Below is a small trained network, with its code and all its weights. Each question gives an input and a class and asks what happens when units are switched off, that is, made to give their printed mean instead of their output.

import numpy as np


def w(rows, s, z=0):
    codes = np.array(rows[::2]) - 128.0
    scale = np.full(codes.shape[1], s)
    scale[-1] = z or s
    return codes * scale


def norm(h):
    return h / np.sqrt((h * h).mean(-1, keepdims=True) + 1e-5)


def f(y):
    return np.maximum(y, 0)


def log_softmax(a):
    a = a - a.max(-1, keepdims=True)
    return a - np.log(np.exp(a).sum(-1, keepdims=True))


def net(x, mask):
    res = np.array(x, float).reshape(1, 7) / 4 @ E
    u = 0
    for l in range(2):
        y = f(norm(res) @ A[l][:, :-1].T + A[l][:, -1])
        res = res + np.where(mask[u : u + 12], y, B[l][:, -1]) @ B[l][:, :-1]
        u += 12
    return log_softmax(norm(res)[-1] @ U[:, :-1].T + U[:, -1])


A, B = {}, {}
E = w([
[127,125,128,126,125,124,126],'x0',
[182,68,12,195,73,115,78],'x1',
[129,125,126,124,128,124,128],'x2',
[130,131,126,126,126,133,132],'x3',
[126,129,127,127,125,131,124],'x4',
[155,172,42,80,254,141,124],'x5',
[224,156,173,129,122,55,40],'x6',
],0.00078)
A[0] = w([
[167,166,160,121,124,102,64,169],'0.n0',
[188,172,105,102,193,137,75,2],'0.n1',
[59,179,198,95,131,148,176,58],'0.n2',
[117,194,192,67,189,164,94,12],'0.n3',
[147,132,231,145,65,81,75,14],'0.n4',
[73,152,227,87,56,129,169,17],'0.n5',
[129,198,105,57,220,166,107,39],'0.n6',
[216,148,230,153,37,13,108,76],'0.n7',
[108,135,88,149,142,48,138,188],'0.n8',
[36,63,147,153,54,208,191,189],'0.n9',
[161,132,3,132,118,107,96,143],'0.n10',
[93,153,193,72,37,123,166,4],'0.n11',
],0.0016,0.00059)
B[0] = w([
[128,195,155,94,135,107,86,194],'0.n0',
[168,97,140,139,126,85,214,185],'0.n1',
[170,64,93,143,222,194,62,204],'0.n2',
[93,108,141,118,28,89,179,196],'0.n3',
[52,202,81,63,153,213,118,199],'0.n4',
[118,73,124,183,253,140,139,204],'0.n5',
[117,116,95,93,11,123,182,214],'0.n6',
[23,133,68,55,150,241,82,239],'0.n7',
[151,94,139,128,117,176,155,159],'0.n8',
[238,144,192,141,126,18,152,249],'0.n9',
[114,85,145,201,181,162,206,204],'0.n10',
[87,117,156,189,215,130,134,183],'0.n11',
],0.0016)
A[1] = w([
[187,182,158,81,130,69,101,141],'1.n0',
[246,120,89,207,155,50,53,3],'1.n1',
[146,88,99,215,38,126,130,109],'1.n2',
[78,95,132,166,6,117,156,34],'1.n3',
[157,203,169,88,149,13,147,33],'1.n4',
[46,184,149,57,196,203,132,156],'1.n5',
[124,137,247,185,167,89,167,76],'1.n6',
[122,159,84,114,13,149,14,62],'1.n7',
[113,133,92,122,55,106,65,40],'1.n8',
[164,124,77,96,160,137,164,130],'1.n9',
[121,132,23,136,105,211,91,130],'1.n10',
[120,121,56,72,153,155,226,110],'1.n11',
],0.002,0.0007)
B[1] = w([
[144,110,91,138,85,116,173,173],'1.n0',
[4,203,211,54,96,158,83,178],'1.n1',
[178,152,112,82,134,99,146,183],'1.n2',
[171,185,104,77,121,80,112,166],'1.n3',
[172,69,72,187,97,120,181,170],'1.n4',
[147,158,111,121,61,89,75,254],'1.n5',
[153,96,31,170,149,167,125,191],'1.n6',
[111,87,126,185,214,159,192,170],'1.n7',
[113,88,131,166,203,154,178,146],'1.n8',
[101,149,189,117,115,136,96,185],'1.n9',
[137,73,159,171,144,130,171,186],'1.n10',
[121,131,173,147,122,124,69,213],'1.n11',
],0.0029,0.0021)
U = w([
[113,21,124,240,205,185,173,178],'0',
[54,224,185,44,119,142,30,178],'1',
[254,134,66,92,38,29,200,2],'2',
],0.0058,0.00059)

Each question gives the input, the list of numbers given to net, and the class t.
The units are the neurons (one row each of A and B). Each row of codes is followed by its name. A weight is (code - 128) times the scale printed after its matrix; where a second scale follows, it is the last column's (A, B and U).
mask holds one flag per neuron, layer by layer. A switched-off neuron (its flag False) gives its mean, the last column of its row in B, instead of its output. The means were averaged over made-up inputs and are rounded, as every weight is.
A unit's drop is (log p(t) with every unit on - log p(t) with that unit switched off) / (log p(t) with every unit on - log p(t) with every unit switched off).
The circuit of an input: a set's keep is (log p(t) with only the set's units on - log p(t) with every unit switched off) / (log p(t) with every unit on - log p(t) with every unit switched off). Starting from the 12 units with the biggest drops (on a tie, the unit counted first), units are removed one at a time, each time the one whose removal leaves the highest keep (on an exact tie, the one counted first), for as long as the keep stays at least 0.8.
units of the circuit, in order: the units of the circuit, biggest drop first
most important unit: the unit with the biggest drop
k most important neurons: the k neurons with the biggest drops, biggest first
top k neurons in layer l: the k neurons of layer l with the biggest drops, biggest first
drop when u is switched off: that unit's drop, to one decimal
input [-2,8,-7,-8,-5,6,7], class 1: units of the circuit, in order => 1.n1
input [-5,0,2,-8,5,-6,1], class 1: units of the circuit, in order => 0.n7; 0.n4
input [2,8,-7,6,2,-1,-7], class 2: 3 most important neurons => 1.n2; 1.n3; 0.n9
input [8,0,2,4,1,3,-7], class 1: units of the circuit, in order => 1.n11; 1.n6; 1.n5
input [-6,5,1,-3,-8,8,2], class 1: 2 most important neurons => 1.n1; 0.n7
input [-8,-6,6,1,-2,-6,-1], class 0: units of the circuit, in order => 1.n6; 0.n5
input [-2,1,-4,-3,6,-7,-1], class 2: top 2 neurons in layer 1 => 1.n3; 1.n1
input [-8,4,1,6,2,-7,7], class 0: units of the circuit, in order => 1.n7; 0.n7
input [-2,2,1,8,1,5,5], class 1: 2 most important neurons => 1.n1; 0.n9
input [-7,-2,-3,7,8,4,2], class 2: 2 most important neurons => 0.n7; 1.n4
input [-3,7,-6,-3,8,-7,3], class 0: 2 most important neurons => 1.n7; 0.n7
input [8,-4,-2,-8,0,1,1], class 2: top 4 neurons in layer 0 => 0.n7; 0.n3; 0.n4; 0.n10
input [-7,2,-2,1,-4,-2,2], class 0: 2 most important neurons => 1.n7; 1.n10
input [-4,-3,-8,5,2,5,8], class 2: most important unit => 1.n4
input [-6,-4,-8,6,-2,3,-7], class 1: 2 most important neurons => 1.n5; 1.n11
input [-4,8,-6,2,1,-4,-7], class 2: top 2 neurons in layer 0 => 0.n9; 0.n7
input [2,8,-1,8,-5,6,8], class 1: drop when 1.n1 is switched off => 1.4
input [6,1,7,0,1,-6,4], class 0: drop when 1.n7 is switched off => 1.2
input [-6,6,-1,5,7,-8,7], class 0: drop when 0.n7 is switched off => 0.3
input [6,2,-1,4,2,-7,6], class 0: drop when 1.n7 is switched off => 1.0
input [2,-3,4,-2,-1,2,-8], class 1: top neuron in layer 1 => 1.n5
